Here is a tiny trained network, its code and every weight. The questions are about switching its units off for an input and a target symbol, where a switched-off unit gives its printed mean instead of its output.

import numpy as np


def w(rows, s, z=0):
    codes = np.array(rows[::2]) - 128.0
    scale = np.full(codes.shape[1], s)
    scale[-1] = z or s
    return codes * scale


def f(y):
    return y / 2 * (1 + np.tanh(0.7978845608 * (y + 0.044715 * y**3)))


def softmax(a):
    e = np.exp(a - a.max(-1, keepdims=True))
    return e / e.sum(-1, keepdims=True)


def log_softmax(a):
    a = a - a.max(-1, keepdims=True)
    return a - np.log(np.exp(a).sum(-1, keepdims=True))


def net(x, mask):
    ids = ['αβδεζλξσφω'.index(c) for c in x.split()]
    T = len(ids)
    res = E[ids] + P[:T]
    u = 0
    for l in range(2):
        q, k, v = (res @ M[l].T for M in (Q, K, V))
        z = softmax(np.where(np.tri(T) > 0, q @ k.T / 4**0.5, -1e9)) @ v
        res = res + np.where(mask[u], z, O[l][:, -1]) @ O[l][:, :-1]
        u += 1
        y = f(res @ A[l][:, :-1].T + A[l][:, -1])
        res = res + np.where(mask[u : u + 12], y, B[l][:, -1]) @ B[l][:, :-1]
        u += 12
    return log_softmax(res[-1] @ U[:, :-1].T + U[:, -1])


Q, K, V, O, A, B = {}, {}, {}, {}, {}, {}
E = w([
[244,141,150,152,149,128,105,66,190],'α',
[229,85,128,221,163,137,81,16,125],'β',
[138,192,36,170,102,173,121,54,186],'δ',
[22,124,167,103,113,140,80,177,134],'ε',
[203,163,95,154,109,66,86,159,184],'ζ',
[174,212,100,169,157,52,67,164,144],'λ',
[183,39,57,172,76,110,145,134,139],'ξ',
[136,92,144,223,200,164,198,55,126],'σ',
[157,67,117,200,216,81,111,166,133],'φ',
[125,234,170,187,216,39,184,121,222],'ω',
],0.011)
P = w([
[202,161,13,3,231,27,116,115,233],'0',
[178,167,109,160,131,85,32,100,148],'1',
[162,128,103,191,135,125,78,129,91],'2',
[126,109,103,204,140,150,102,151,134],'3',
[109,101,101,214,136,158,124,183,155],'4',
[99,104,113,224,124,162,168,212,178],'5',
[82,95,118,227,110,135,183,216,210],'6',
[69,89,118,228,97,79,181,231,236],'7',
],0.0055)
Q[0] = w([
[133,125,128,254,140,115,106,137,155],'0.h1',
[139,124,148,15,130,135,125,125,110],'0.h1',
[124,119,135,176,143,115,112,162,180],'0.h1',
[103,130,148,20,120,156,149,123,101],'0.h1',
],0.011)
K[0] = w([
[49,127,167,91,115,143,141,186,122],'0.h1',
[192,123,74,160,137,103,141,90,138],'0.h1',
[87,163,143,58,106,127,94,118,82],'0.h1',
[255,169,66,140,83,71,81,66,121],'0.h1',
],0.0084)
V[0] = w([
[66,119,175,12,71,180,130,128,59],'0.h1',
[96,170,100,16,2,77,60,195,171],'0.h1',
[171,132,44,174,62,175,157,92,156],'0.h1',
[44,179,203,53,105,170,174,143,66],'0.h1',
],0.0054)
O[0] = w([
[171,119,238,249,70,174,124,109,119,1],'0.h1',
[151,107,188,186,114,222,25,158,231,125],'0.h1',
[143,193,2,115,66,128,130,95,159,83],'0.h1',
[95,137,223,195,136,192,133,83,129,15],'0.h1',
],0.0057,0.0045)
A[0] = w([
[151,148,147,139,132,102,33,121,138,201],'0.n1',
[245,105,222,175,180,110,124,139,171,241],'0.n2',
[157,200,126,149,164,115,223,155,186,129],'0.n3',
[161,118,107,187,116,97,184,156,160,127],'0.n4',
[92,86,204,159,35,208,94,172,34,140],'0.n5',
[213,159,108,3,108,96,105,81,83,65],'0.n6',
[79,134,192,153,33,248,81,75,141,165],'0.n7',
[239,122,58,146,9,190,123,128,192,252],'0.n8',
[168,173,64,155,89,107,158,73,69,209],'0.n9',
[154,109,82,119,140,88,216,138,110,103],'0.n10',
[79,236,217,167,108,179,128,173,102,158],'0.n11',
[142,107,138,211,197,163,220,39,65,129],'0.n12',
],0.0068,0.0025)
B[0] = w([
[125,140,132,86,215,134,156,179,169,182],'0.n1',
[166,125,131,148,207,156,157,149,212,254],'0.n2',
[100,173,117,189,147,85,114,76,113,181],'0.n3',
[133,145,78,177,119,105,157,161,134,199],'0.n4',
[70,40,182,203,85,52,190,125,138,170],'0.n5',
[122,85,133,67,167,183,231,106,32,200],'0.n6',
[107,152,170,123,12,1,145,129,165,173],'0.n7',
[91,67,45,129,171,108,139,43,220,203],'0.n8',
[73,167,71,63,74,186,206,159,130,179],'0.n9',
[108,142,143,110,73,83,161,139,88,232],'0.n10',
[65,95,181,188,127,65,86,137,131,167],'0.n11',
[181,198,73,70,150,109,127,212,213,157],'0.n12',
],0.0069,0.0055)
Q[1] = w([
[75,89,144,108,5,138,131,94,104],'1.h1',
[158,125,62,173,155,102,187,112,235],'1.h1',
[181,173,112,76,84,218,153,71,60],'1.h1',
[223,191,209,175,79,254,76,56,135],'1.h1',
],0.0082)
K[1] = w([
[172,147,146,118,204,233,135,205,142],'1.h1',
[77,81,145,150,2,84,117,163,108],'1.h1',
[148,154,113,33,179,94,96,162,148],'1.h1',
[145,109,142,4,133,209,105,67,121],'1.h1',
],0.0075)
V[1] = w([
[108,1,184,168,107,138,184,107,104],'1.h1',
[126,135,175,222,154,94,116,66,134],'1.h1',
[161,62,97,135,67,147,160,42,171],'1.h1',
[162,13,122,151,166,122,116,224,95],'1.h1',
],0.0076)
O[1] = w([
[208,254,69,73,131,70,128,133,92,128],'1.h1',
[155,68,35,152,172,72,167,142,48,67],'1.h1',
[201,98,99,72,37,101,68,40,135,85],'1.h1',
[151,161,106,25,152,141,97,242,146,254],'1.h1',
],0.0077,0.0066)
A[1] = w([
[87,104,233,203,128,104,169,140,108,125],'1.n1',
[133,44,112,206,105,152,151,111,148,101],'1.n2',
[85,139,164,148,3,140,154,84,77,180],'1.n3',
[145,46,69,107,130,125,141,102,67,125],'1.n4',
[127,171,131,45,38,99,85,90,88,63],'1.n5',
[194,64,157,223,154,143,106,102,121,115],'1.n6',
[135,230,136,125,183,107,174,138,105,170],'1.n7',
[109,94,123,119,35,121,125,180,120,33],'1.n8',
[5,105,140,120,96,174,132,113,108,144],'1.n9',
[68,107,96,69,164,143,156,137,34,206],'1.n10',
[190,177,79,81,146,65,178,101,22,2],'1.n11',
[152,80,89,167,153,88,190,97,127,87],'1.n12',
],0.0073,0.0025)
B[1] = w([
[194,102,152,129,130,84,68,105,127,197],'1.n1',
[75,171,136,133,99,168,65,93,110,169],'1.n2',
[227,55,148,196,25,150,175,126,134,142],'1.n3',
[168,130,177,159,198,84,120,74,83,155],'1.n4',
[74,254,139,169,141,215,86,173,88,151],'1.n5',
[93,169,117,51,63,136,150,165,116,183],'1.n6',
[119,63,98,129,118,160,133,108,111,255],'1.n7',
[82,117,129,130,180,163,142,144,173,152],'1.n8',
[183,100,180,189,158,122,160,133,154,192],'1.n9',
[182,150,143,135,146,140,163,124,73,248],'1.n10',
[130,119,229,154,108,165,63,162,195,176],'1.n11',
[108,194,108,121,117,159,101,125,105,198],'1.n12',
],0.0086,0.0074)
U = w([
[138,152,175,84,170,112,118,72,145,25],'α',
[126,160,125,203,222,121,119,80,70,94],'β',
[67,202,67,137,84,153,36,136,108,235],'δ',
[76,114,221,181,139,177,71,195,233,144],'ε',
[150,62,133,145,114,189,98,99,137,33],'ζ',
[178,101,153,160,63,112,203,139,148,45],'λ',
[246,91,127,104,81,52,88,115,131,148],'ξ',
[91,2,67,103,153,125,83,92,181,7],'σ',
[113,128,36,74,150,141,185,192,71,252],'φ',
[160,176,190,128,127,175,116,131,109,3],'ω',
],0.0058,0.003)

Each question gives the input, a string of symbols that net reads in full, and the target symbol t.
The units are the heads (4 rows each of Q, K, V and O) and the neurons (one row each of A and B). Each row of codes is followed by its name. A weight is (code - 128) times the scale printed after its matrix; where a second scale follows, it is the last column's (O, A, B and U).
mask holds one flag per unit, layer by layer, with each layer's heads first. A switched-off unit (its flag False) gives its mean, the last column of its rows in O or B, instead of its output. The means were averaged over made-up inputs and are rounded, as every weight is.
A unit's drop is (log p(t) with every unit on - log p(t) with that unit switched off) / (log p(t) with every unit on - log p(t) with every unit switched off).
The circuit of an input: a set's keep is (log p(t) with only the set's units on - log p(t) with every unit switched off) / (log p(t) with every unit on - log p(t) with every unit switched off). Starting from the 12 units with the biggest drops (on a tie, the unit counted first), units are removed one at a time, each time the one whose removal leaves the highest keep (on an exact tie, the one counted first), for as long as the keep stays at least 0.8.
circuit, biggest first: the units of the circuit, biggest drop first
k most important neurons: the k neurons with the biggest drops, biggest first
top k neurons in layer l: the k neurons of layer l with the biggest drops, biggest first
input ζ β ζ δ, target σ: most important neuron : (0.n8)
input φ ε ξ ξ σ δ α, target δ: 2 most important neurons : (0.n11; 0.n7)
input φ ε λ ζ ζ β, target ε: circuit, biggest first : (0.n2; 0.h1)
input ω δ λ φ, target φ: 2 most important neurons : (0.n6; 1.n11)
input φ ε φ ζ φ φ φ ε, target φ: circuit, biggest first : (1.h1; 0.h1)
input ε ω ξ φ φ α ξ ω, target ξ: circuit, biggest first : (1.h1; 0.h1; 0.n8)
input φ λ ξ φ β ω, target β: circuit, biggest first : (1.h1; 0.h1; 0.n3)
input ω ε ζ φ ζ ξ φ φ, target ξ: circuit, biggest first : (1.h1; 0.h1; 0.n5)
input φ σ φ β, target φ: circuit, biggest first : (0.h1; 0.n9)
input φ φ φ φ ε ξ φ, target ξ: circuit, biggest first : (1.h1; 0.h1; 0.n8)
input φ φ δ, target φ: circuit, biggest first : (0.h1; 0.n9)
input φ δ ε α, target ε: circuit, biggest first : (0.h1; 0.n2)
input φ ω α ω, target β: circuit, biggest first : (1.h1; 0.n3)
input σ φ λ, target φ: circuit, biggest first : (0.h1; 0.n6)
input ζ ε ξ ξ ζ δ, target δ: 2 most important neurons : (0.n7; 0.n8)
input φ ω α, target β: most important neuron : (0.n6)
input ζ ε φ α λ ζ σ, target ε: top 2 neurons in layer 0 : (0.n2; 0.n12)
input δ φ φ ω φ ξ, target β: 3 most important neurons : (0.n3; 1.n4; 0.n2)
input α δ δ, target ζ: top 2 neurons in layer 0 : (0.n8; 0.n9)
input ε ξ ξ β δ φ, target δ: top 3 neurons in layer 0 : (0.n7; 0.n2; 0.n11)
input ε ζ ζ, target ε: 2 most important neurons : (0.n2; 0.n1)
input ε β φ ζ δ, target δ: 2 most important neurons : (1.n2; 1.n12)
input β ξ ε ξ, target ξ: circuit, biggest first : (1.h1; 0.h1; 0.n5)
input ζ ε ξ ζ β, target ξ: 2 most important neurons : (0.n5; 0.n1)
